Below are the code and all the weights of a small trained network. Each question names an input and a class and asks about switching units off, where a switched-off unit gives its printed mean instead of its output.

import numpy as np


def w(rows, s, z=0):
    codes = np.array(rows[::2]) - 128.0
    scale = np.full(codes.shape[1], s)
    scale[-1] = z or s
    return codes * scale


def f(y):
    return np.maximum(y, 0)


def log_softmax(a):
    a = a - a.max(-1, keepdims=True)
    return a - np.log(np.exp(a).sum(-1, keepdims=True))


def net(x, mask):
    res = np.array(x, float).reshape(1, 7) / 4 @ E
    y = f(res @ A[0][:, :-1].T + A[0][:, -1])
    res = res + np.where(mask, y, B[0][:, -1]) @ B[0][:, :-1]
    return log_softmax(res[-1] @ U[:, :-1].T + U[:, -1])


A, B = {}, {}
E = w([
[89,83,181,227,205,69],'x0',
[120,128,134,121,131,131],'x1',
[122,130,137,116,140,130],'x2',
[152,8,72,104,202,185],'x3',
[117,126,129,117,133,123],'x4',
[129,127,124,131,125,124],'x5',
[57,208,54,165,186,168],'x6',
],0.014)
A[0] = w([
[96,199,126,168,178,169,61],'N0',
[95,97,194,215,169,101,113],'N1',
[72,180,190,152,49,84,63],'N2',
[110,246,185,145,68,61,78],'N3',
[135,54,55,116,159,161,36],'N4',
[64,163,98,189,144,181,23],'N5',
[187,66,240,132,81,136,32],'N6',
[134,159,69,21,57,142,127],'N7',
[86,113,143,161,160,34,153],'N8',
[98,113,192,231,162,88,103],'N9',
[147,243,172,121,113,75,63],'N10',
[89,208,24,155,167,156,17],'N11',
[164,187,77,34,62,166,110],'N12',
[173,65,233,65,49,66,2],'N13',
[179,82,95,107,207,172,31],'N14',
[118,111,128,123,114,118,80],'N15',
],0.012,0.0041)
B[0] = w([
[96,149,73,58,81,81,199],'N0',
[193,195,214,194,226,184,229],'N1',
[96,42,122,65,165,186,220],'N2',
[98,1,133,114,52,165,252],'N3',
[135,30,155,83,68,184,214],'N4',
[121,176,84,64,81,64,198],'N5',
[55,200,49,75,94,50,218],'N6',
[150,197,197,233,229,167,221],'N7',
[173,169,141,223,166,162,208],'N8',
[185,173,197,172,178,136,234],'N9',
[161,13,111,107,122,160,218],'N10',
[88,163,64,80,71,16,231],'N11',
[197,198,215,238,225,172,228],'N12',
[77,196,38,75,64,60,238],'N13',
[114,37,127,95,103,157,213],'N14',
[127,114,108,166,127,103,134],'N15',
],0.0078,0.018)
U = w([
[130,191,188,209,174,183,232],'0',
[106,6,134,123,130,191,113],'1',
[94,197,84,113,122,60,5],'2',
],0.015,0.002)

Each question gives the input, the list of numbers given to net, and the class t.
The units are the neurons (one row each of A and B). Each row of codes is followed by its name. A weight is (code - 128) times the scale printed after its matrix; where a second scale follows, it is the last column's (A, B and U).
mask holds one flag per neuron, in row order. A switched-off neuron (its flag False) gives its mean, the last column of its row in B, instead of its output. The means were averaged over made-up inputs and are rounded, as every weight is.
A unit's drop is (log p(t) with every unit on - log p(t) with that unit switched off) / (log p(t) with every unit on - log p(t) with every unit switched off).
The circuit of an input: a set's keep is (log p(t) with only the set's units on - log p(t) with every unit switched off) / (log p(t) with every unit on - log p(t) with every unit switched off). Starting from the 12 units with the biggest drops (on a tie, the unit counted first), units are removed one at a time, each time the one whose removal leaves the highest keep (on an exact tie, the one counted first), for as long as the keep stays at least 0.8.
units of the circuit, in order: the units of the circuit, biggest drop first
most important unit: the unit with the biggest drop
k most important neurons: the k neurons with the biggest drops, biggest first
drop of u: that unit's drop, to one decimal
input [-4,-7,-5,3,-4,2,6], class 2: units of the circuit, in order	(N11)
input [5,-7,1,-7,2,-1,-4], class 1: 2 most important neurons	(N3, N2)
input [4,4,1,-5,-4,-8,6], class 2: 2 most important neurons	(N11, N5)
input [-8,3,1,8,-2,-7,-2], class 0: 2 most important neurons	(N12, N7)
input [-4,6,-4,5,4,0,-6], class 2: 3 most important neurons	(N13, N6, N3)
input [8,-5,-1,1,3,2,-8], class 0: 2 most important neurons	(N1, N9)
input [0,5,1,-8,-3,-3,-8], class 1: 4 most important neurons	(N3, N2, N10, N11)
input [3,-6,2,-4,-8,-4,-3], class 1: 3 most important neurons	(N12, N3, N7)
input [-6,4,7,-1,8,3,6], class 0: 4 most important neurons	(N12, N7, N13, N6)
input [-6,0,5,-8,8,-1,-3], class 1: 3 most important neurons	(N3, N10, N2)
input [0,-8,-7,-4,-3,3,-7], class 2: 2 most important neurons	(N13, N6)
input [-6,-3,2,-6,-6,3,-5], class 0: 4 most important neurons	(N12, N7, N4, N14)
input [-2,-7,2,6,2,-7,7], class 2: 2 most important neurons	(N11, N3)
input [4,-6,-2,-5,-6,0,-7], class 2: most important unit	N13
input [4,-7,3,-8,1,7,4], class 1: drop of N3	0.1
input [2,1,-5,-6,1,-3,-5], class 1: drop of N3	0.9
input [-7,-4,4,-7,-1,-3,1], class 0: drop of N7	3.8
input [-8,7,2,-5,3,2,6], class 0: drop of N7	0.5
